Here is a tiny trained network, its code and every weight. The questions are about switching its units off for an input and a target symbol, where a switched-off unit gives its printed mean instead of its output.

import numpy as np


def w(rows, s, z=0):
    codes = np.array(rows[::2]) - 128.0
    scale = np.full(codes.shape[1], s)
    scale[-1] = z or s
    return codes * scale


def f(y):
    return np.maximum(y, 0)


def softmax(a):
    e = np.exp(a - a.max(-1, keepdims=True))
    return e / e.sum(-1, keepdims=True)


def log_softmax(a):
    a = a - a.max(-1, keepdims=True)
    return a - np.log(np.exp(a).sum(-1, keepdims=True))


def net(x, mask):
    ids = ['ΓΛΞδθτφ'.index(c) for c in x.split()]
    T = len(ids)
    res = E[ids] + P[:T]
    u = 0
    for l in range(2):
        q, k, v = (res @ M[l].T for M in (Q, K, V))
        z = softmax(np.where(np.tri(T) > 0, q @ k.T / 2**0.5, -1e9)) @ v
        res = res + np.where(mask[u], z, O[l][:, -1]) @ O[l][:, :-1]
        u += 1
        y = f(res @ A[l][:, :-1].T + A[l][:, -1])
        res = res + np.where(mask[u : u + 12], y, B[l][:, -1]) @ B[l][:, :-1]
        u += 12
    return log_softmax(res[-1] @ U[:, :-1].T + U[:, -1])


Q, K, V, O, A, B = {}, {}, {}, {}, {}, {}
E = w([
[16,185,125,163],'Γ',
[181,11,128,70],'Λ',
[139,128,196,70],'Ξ',
[49,99,134,188],'δ',
[107,138,93,51],'θ',
[87,63,93,145],'τ',
[141,87,168,109],'φ',
],0.012)
P = w([
[170,159,102,147],'0',
[138,115,150,106],'1',
[247,174,83,172],'2',
[111,102,153,97],'3',
[245,190,100,167],'4',
[84,86,160,84],'5',
[239,181,94,183],'6',
[63,59,178,66],'7',
[234,182,81,179],'8',
[32,33,197,52],'9',
[238,177,92,182],'10',
],0.011)
Q[0] = w([
[127,3,151,93],'0.h0',
[84,124,72,177],'0.h0',
],0.047)
K[0] = w([
[103,3,97,68],'0.h0',
[72,131,115,186],'0.h0',
],0.049)
V[0] = w([
[99,167,1,146],'0.h0',
[53,167,133,70],'0.h0',
],0.002)
O[0] = w([
[249,105,145,120,2],'0.h0',
[53,154,65,149,117],'0.h0',
],0.0017,0.0004)
A[0] = w([
[168,135,131,186,218],'0.n0',
[190,157,128,124,3],'0.n1',
[135,131,133,131,74],'0.n2',
[67,116,160,6,127],'0.n3',
[128,162,76,103,70],'0.n4',
[57,76,149,123,60],'0.n5',
[188,172,163,198,29],'0.n6',
[92,121,191,152,131],'0.n7',
[118,163,105,104,71],'0.n8',
[173,120,149,149,131],'0.n9',
[70,40,121,122,150],'0.n10',
[69,134,191,85,133],'0.n11',
],0.017,0.005)
B[0] = w([
[142,217,61,99,208],'0.n0',
[89,170,32,185,148],'0.n1',
[139,126,143,110,128],'0.n2',
[171,66,157,251,250],'0.n3',
[159,101,167,84,136],'0.n4',
[97,109,164,42,212],'0.n5',
[152,63,120,106,161],'0.n6',
[46,163,65,140,167],'0.n7',
[170,103,144,131,133],'0.n8',
[140,142,201,102,168],'0.n9',
[167,55,58,54,254],'0.n10',
[29,161,143,125,203],'0.n11',
],0.022,0.0094)
Q[1] = w([
[39,23,134,88],'1.h0',
[209,253,133,166],'1.h0',
],0.045)
K[1] = w([
[206,233,126,120],'1.h0',
[55,2,135,142],'1.h0',
],0.032)
V[1] = w([
[12,193,137,163],'1.h0',
[94,165,39,1],'1.h0',
],0.0079)
O[1] = w([
[179,246,153,168,13],'1.h0',
[158,165,2,159,246],'1.h0',
],0.0077,0.013)
A[1] = w([
[126,160,220,103,110],'1.n0',
[152,66,132,134,132],'1.n1',
[147,224,203,141,87],'1.n2',
[207,57,160,94,147],'1.n3',
[69,135,135,226,206],'1.n4',
[198,147,134,175,113],'1.n5',
[145,201,166,76,196],'1.n6',
[202,88,125,57,144],'1.n7',
[127,140,176,153,145],'1.n8',
[202,54,193,127,98],'1.n9',
[11,192,110,105,93],'1.n10',
[111,121,157,243,9],'1.n11',
],0.013,0.014)
B[1] = w([
[226,181,103,110,144],'1.n0',
[159,189,128,132,234],'1.n1',
[90,176,103,40,159],'1.n2',
[123,200,183,133,237],'1.n3',
[141,208,131,64,170],'1.n4',
[124,162,139,149,152],'1.n5',
[80,55,156,222,168],'1.n6',
[112,56,145,102,253],'1.n7',
[159,134,110,105,135],'1.n8',
[145,87,79,152,193],'1.n9',
[101,117,151,199,156],'1.n10',
[84,1,95,184,143],'1.n11',
],0.028,0.027)
U = w([
[56,167,104,162,139],'Γ',
[153,130,121,190,191],'Λ',
[87,104,4,118,242],'Ξ',
[65,65,116,202,4],'δ',
[127,150,25,219,96],'θ',
[59,113,163,68,119],'τ',
[122,200,52,98,63],'φ',
],0.0045,0.0038)

Each question gives the input, a string of symbols that net reads in full, and the target symbol t.
The units are the heads (2 rows each of Q, K, V and O) and the neurons (one row each of A and B). Each row of codes is followed by its name. A weight is (code - 128) times the scale printed after its matrix; where a second scale follows, it is the last column's (O, A, B and U).
mask holds one flag per unit, layer by layer, with each layer's heads first. A switched-off unit (its flag False) gives its mean, the last column of its rows in O or B, instead of its output. The means were averaged over made-up inputs and are rounded, as every weight is.
A unit's drop is (log p(t) with every unit on - log p(t) with that unit switched off) / (log p(t) with every unit on - log p(t) with every unit switched off).
The circuit of an input: a set's keep is (log p(t) with only the set's units on - log p(t) with every unit switched off) / (log p(t) with every unit on - log p(t) with every unit switched off). Starting from the 12 units with the biggest drops (on a tie, the unit counted first), units are removed one at a time, each time the one whose removal leaves the highest keep (on an exact tie, the one counted first), for as long as the keep stays at least 0.8.
units of the circuit, in order: the units of the circuit, biggest drop first
k most important neurons: the k neurons with the biggest drops, biggest first
top k neurons in layer l: the k neurons of layer l with the biggest drops, biggest first
input Λ τ τ τ τ, target Ξ: units of the circuit, in order -> 0.n3; 1.n3
input τ τ Ξ τ Ξ Γ Γ, target Γ: top 2 neurons in layer 0 -> 0.n10; 0.n11
input τ Ξ δ δ τ, target θ: units of the circuit, in order -> 0.n10; 1.n7; 1.n3
input Λ τ φ τ τ Ξ τ, target φ: 2 most important neurons -> 1.n2; 1.n0
input Γ Γ τ Ξ, target Ξ: most important neuron -> 1.n11
input Λ Γ Λ τ Ξ, target Ξ: top 4 neurons in layer 0 -> 0.n1; 0.n3; 0.n10; 0.n11
input τ Ξ Ξ θ φ τ τ θ τ, target Λ: 3 most important neurons -> 0.n3; 1.n0; 1.n6
input τ Λ Λ τ τ Λ θ δ, target δ: top 3 neurons in layer 0 -> 0.n5; 0.n7; 0.n11
input τ Ξ θ Ξ Ξ τ τ Λ φ, target τ: units of the circuit, in order -> 0.n3; 1.h0; 0.n0
input τ φ τ, target δ: 3 most important neurons -> 0.n3; 1.n6; 0.n10
input τ φ φ Λ Λ Ξ Λ, target φ: 4 most important neurons -> 1.n2; 1.n0; 0.n10; 0.n11
input φ τ Λ Γ δ, target Γ: top 4 neurons in layer 0 -> 0.n10; 0.n11; 0.n3; 0.n7
input τ Γ Λ, target Γ: 2 most important neurons -> 1.n6; 0.n10
input Λ τ Λ τ τ τ Ξ Ξ Λ, target φ: top 4 neurons in layer 0 -> 0.n11; 0.n10; 0.n3; 0.n7
input τ Λ Λ τ Λ, target Ξ: 2 most important neurons -> 0.n3; 0.n10
input τ τ Γ Ξ τ Ξ Λ τ τ φ, target φ: most important neuron -> 0.n3
input τ φ Λ Ξ τ τ τ Λ, target Λ: top 3 neurons in layer 0 -> 0.n3; 0.n10; 0.n5
input τ Γ τ τ τ Ξ Ξ θ θ θ θ, target Λ: 2 most important neurons -> 0.n3; 1.n0
input τ Λ τ τ Γ τ τ τ Λ Ξ Ξ, target φ: top 3 neurons in layer 1 -> 1.n2; 1.n0; 1.n7
input Ξ Λ Λ Γ, target Γ: top 3 neurons in layer 1 -> 1.n10; 1.n4; 1.n7
input τ τ τ φ Γ τ τ τ Γ δ, target δ: 4 most important neurons -> 0.n5; 0.n10; 0.n11; 0.n7
input θ Λ Ξ Γ Λ τ Γ θ τ δ Γ, target θ: 3 most important neurons -> 0.n10; 0.n5; 0.n7
input Γ φ Λ τ Ξ τ Γ, target Ξ: 4 most important neurons -> 0.n10; 0.n3; 1.n3; 0.n5
input φ τ Λ τ θ τ τ Γ τ δ δ, target θ: 4 most important neurons -> 0.n10; 0.n5; 0.n7; 0.n11
input τ τ Γ θ θ Λ τ τ Γ, target Ξ: 3 most important neurons -> 0.n10; 0.n3; 0.n5
input τ τ τ Ξ τ φ, target φ: top 2 neurons in layer 1 -> 1.n4; 1.n7
input Λ φ Ξ Γ θ τ θ Λ Ξ τ θ, target Ξ: 3 most important neurons -> 0.n10; 0.n3; 0.n5
input Γ τ τ θ Ξ, target Λ: top 2 neurons in layer 1 -> 1.n0; 1.n6
input τ Γ Γ τ Λ Λ τ Γ φ, target Γ: top 4 neurons in layer 0 -> 0.n11; 0.n3; 0.n10; 0.n7
